Below is a small trained network, with its code and all its weights. Each question gives an input and a target symbol and asks what happens when units are switched off, that is, made to give their printed mean instead of their output.

import numpy as np


def w(rows, s, z=0):
    codes = np.array(rows[::2]) - 128.0
    scale = np.full(codes.shape[1], s)
    scale[-1] = z or s
    return codes * scale


def norm(h):
    return h / np.sqrt((h * h).mean(-1, keepdims=True) + 1e-5)


def f(y):
    return np.maximum(y, 0)


def softmax(a):
    e = np.exp(a - a.max(-1, keepdims=True))
    return e / e.sum(-1, keepdims=True)


def log_softmax(a):
    a = a - a.max(-1, keepdims=True)
    return a - np.log(np.exp(a).sum(-1, keepdims=True))


def net(x, mask):
    ids = ['ΛΩαβγεζξφψ'.index(c) for c in x.split()]
    T = len(ids)
    res = E[ids] + P[:T]
    r = norm(res)
    for j in range(3):
        rows = slice(3 * j, 3 * j + 3)
        q, k, v = (r @ M[0][rows].T for M in (Q, K, V))
        z = softmax(np.where(np.tri(T) > 0, q @ k.T / 3**0.5, -1e9)) @ v
        o = O[0][rows]
        res = res + np.where(mask[j], z, o[:, -1]) @ o[:, :-1]
    y = f(norm(res) @ A[0][:, :-1].T + A[0][:, -1])
    res = res + np.where(mask[3:7], y, B[0][:, -1]) @ B[0][:, :-1]
    return log_softmax(norm(res)[-1] @ U[:, :-1].T + U[:, -1])


Q, K, V, O, A, B = {}, {}, {}, {}, {}, {}
E = w([
[118,138,110,229,130,160,164,93],'Λ',
[116,106,123,116,75,206,177,109],'Ω',
[143,94,126,88,176,147,40,29],'α',
[109,230,135,173,166,121,92,162],'β',
[182,67,167,147,102,5,151,151],'γ',
[122,142,161,160,170,185,136,147],'ε',
[112,167,153,90,108,166,110,153],'ζ',
[78,162,44,149,67,93,84,99],'ξ',
[125,176,171,183,77,150,77,136],'φ',
[59,161,120,219,115,164,181,211],'ψ',
],0.019)
P = w([
[76,43,126,128,141,120,62,92],'0',
[166,184,198,165,102,165,155,19],'1',
[252,188,138,128,113,146,182,79],'2',
[106,148,164,112,162,115,231,96],'3',
[201,112,76,95,159,160,155,135],'4',
[99,171,168,171,109,93,154,98],'5',
[158,175,137,103,134,149,98,130],'6',
],0.013)
Q[0] = w([
[115,74,88,70,198,61,130,31],'H1',
[198,123,60,133,138,162,43,185],'H1',
[215,239,187,108,143,172,119,33],'H1',
[173,144,125,136,97,153,37,207],'H2',
[136,2,69,83,146,19,62,129],'H2',
[139,83,179,185,36,91,139,104],'H2',
[162,217,176,159,115,201,161,76],'H3',
[156,94,145,134,159,112,92,70],'H3',
[156,180,100,83,162,186,122,44],'H3',
],0.026)
K[0] = w([
[180,163,197,132,120,151,132,54],'H1',
[209,130,67,135,125,152,120,172],'H1',
[107,59,156,154,113,152,4,134],'H1',
[144,87,53,102,159,146,116,196],'H2',
[230,201,115,128,132,118,182,107],'H2',
[84,146,150,88,174,85,188,115],'H2',
[52,109,120,135,161,173,84,111],'H3',
[171,59,116,129,152,113,115,140],'H3',
[151,118,74,153,143,216,79,102],'H3',
],0.033)
V[0] = w([
[71,143,22,123,91,189,137,47],'H1',
[136,20,122,96,7,147,215,112],'H1',
[146,96,192,27,79,140,84,95],'H1',
[172,94,117,161,217,111,177,56],'H2',
[138,105,112,203,77,48,118,149],'H2',
[151,128,103,100,162,35,31,78],'H2',
[76,179,81,78,150,92,212,116],'H3',
[115,78,141,99,213,129,151,118],'H3',
[202,41,187,174,67,36,125,143],'H3',
],0.021)
O[0] = w([
[85,79,81,170,87,83,30,227,247],'H1',
[75,215,217,141,145,214,28,180,32],'H1',
[126,251,105,96,167,86,63,98,91],'H1',
[184,178,187,148,196,64,129,136,110],'H2',
[195,108,141,204,97,201,114,119,206],'H2',
[98,94,140,239,174,160,215,173,238],'H2',
[121,52,141,190,182,175,190,213,87],'H3',
[167,65,100,58,164,101,123,173,60],'H3',
[115,145,217,103,45,10,68,126,76],'H3',
],0.013,0.015)
A[0] = w([
[174,114,255,114,74,61,98,178,5],'N1',
[83,163,107,81,148,200,159,154,95],'N2',
[130,137,160,80,116,210,93,137,98],'N3',
[150,64,142,99,202,104,87,37,99],'N4',
],0.038,0.0028)
B[0] = w([
[89,40,229,99,109,94,204,107,252],'N1',
[52,69,153,122,123,150,191,126,177],'N2',
[216,192,99,110,137,105,170,185,159],'N3',
[153,88,157,117,190,166,1,124,185],'N4',
],0.027,0.016)
U = w([
[130,80,219,127,102,78,151,115,220],'Λ',
[121,185,153,62,118,135,109,221,140],'Ω',
[114,170,102,173,211,25,153,136,58],'α',
[194,63,39,152,155,111,192,65,4],'β',
[166,197,176,152,181,201,166,86,235],'γ',
[148,98,135,101,220,163,46,102,234],'ε',
[24,134,77,68,157,171,154,103,36],'ζ',
[104,113,107,219,89,149,84,180,159],'ξ',
[141,157,118,144,42,172,96,10,76],'φ',
[223,132,91,71,41,156,140,183,65],'ψ',
],0.011,0.0025)

Each question gives the input, a string of symbols that net reads in full, and the target symbol t.
The units are the heads (3 rows each of Q, K, V and O) and the neurons (one row each of A and B). Each row of codes is followed by its name. A weight is (code - 128) times the scale printed after its matrix; where a second scale follows, it is the last column's (O, A, B and U).
mask holds one flag per unit, heads first, then neurons. A switched-off unit (its flag False) gives its mean, the last column of its rows in O or B, instead of its output. The means were averaged over made-up inputs and are rounded, as every weight is.
A unit's drop is (log p(t) with every unit on - log p(t) with that unit switched off) / (log p(t) with every unit on - log p(t) with every unit switched off).
The circuit of an input: a set's keep is (log p(t) with only the set's units on - log p(t) with every unit switched off) / (log p(t) with every unit on - log p(t) with every unit switched off). Starting from all 7 units, units are removed one at a time, each time the one whose removal leaves the highest keep (on an exact tie, the one counted first), for as long as the keep stays at least 0.8.
units of the circuit, in order: the units of the circuit, biggest drop first
unit that matters most: the unit with the biggest drop
which heads matter: for each layer, one digit per head in row order, 1 if its drop is at least 0.15 and else 0, layers parted by /
drop of u: that unit's drop, to one decimal
input γ β β, target γ: units of the circuit, in order -> H1
input ξ ξ β Λ ζ, target ξ: which heads matter -> 100
input ψ Λ β, target ψ: which heads matter -> 010
input φ ξ β ξ ψ ψ α, target ε: which heads matter -> 000
input Ω ξ Λ, target Ω: units of the circuit, in order -> H1; N3
input β β ξ ε, target β: which heads matter -> 100
input α Ω ξ ξ β ξ β, target α: which heads matter -> 010
input Λ γ Ω ψ ξ ξ, target ψ: units of the circuit, in order -> H2; H1; N3
input φ Λ ξ, target φ: which heads matter -> 001
input γ β β β ζ φ ε, target γ: which heads matter -> 100
input ξ β Λ ξ γ ψ, target ξ: which heads matter -> 100
input ξ β ε, target ξ: which heads matter -> 100
input φ ε α ξ β, target φ: units of the circuit, in order -> H3; H2
input γ ξ ε ζ, target γ: units of the circuit, in order -> H1
input ζ ξ Ω, target ζ: which heads matter -> 000
input ζ ε ξ Λ γ Λ, target ζ: which heads matter -> 010
input α ξ ζ, target α: units of the circuit, in order -> H2; H1
input α ζ ξ ξ, target ζ: units of the circuit, in order -> H2; H3
input ξ β α γ φ ζ, target ξ: drop of N1 -> 0.1
input β β ξ, target β: drop of H1 -> 0.5
input ζ ξ β φ, target ζ: drop of N1 -> 0.0
input ε Ω ζ β ε Λ, target ε: unit that matters most -> N4
input φ ξ α, target ε: drop of N4 -> 0.3
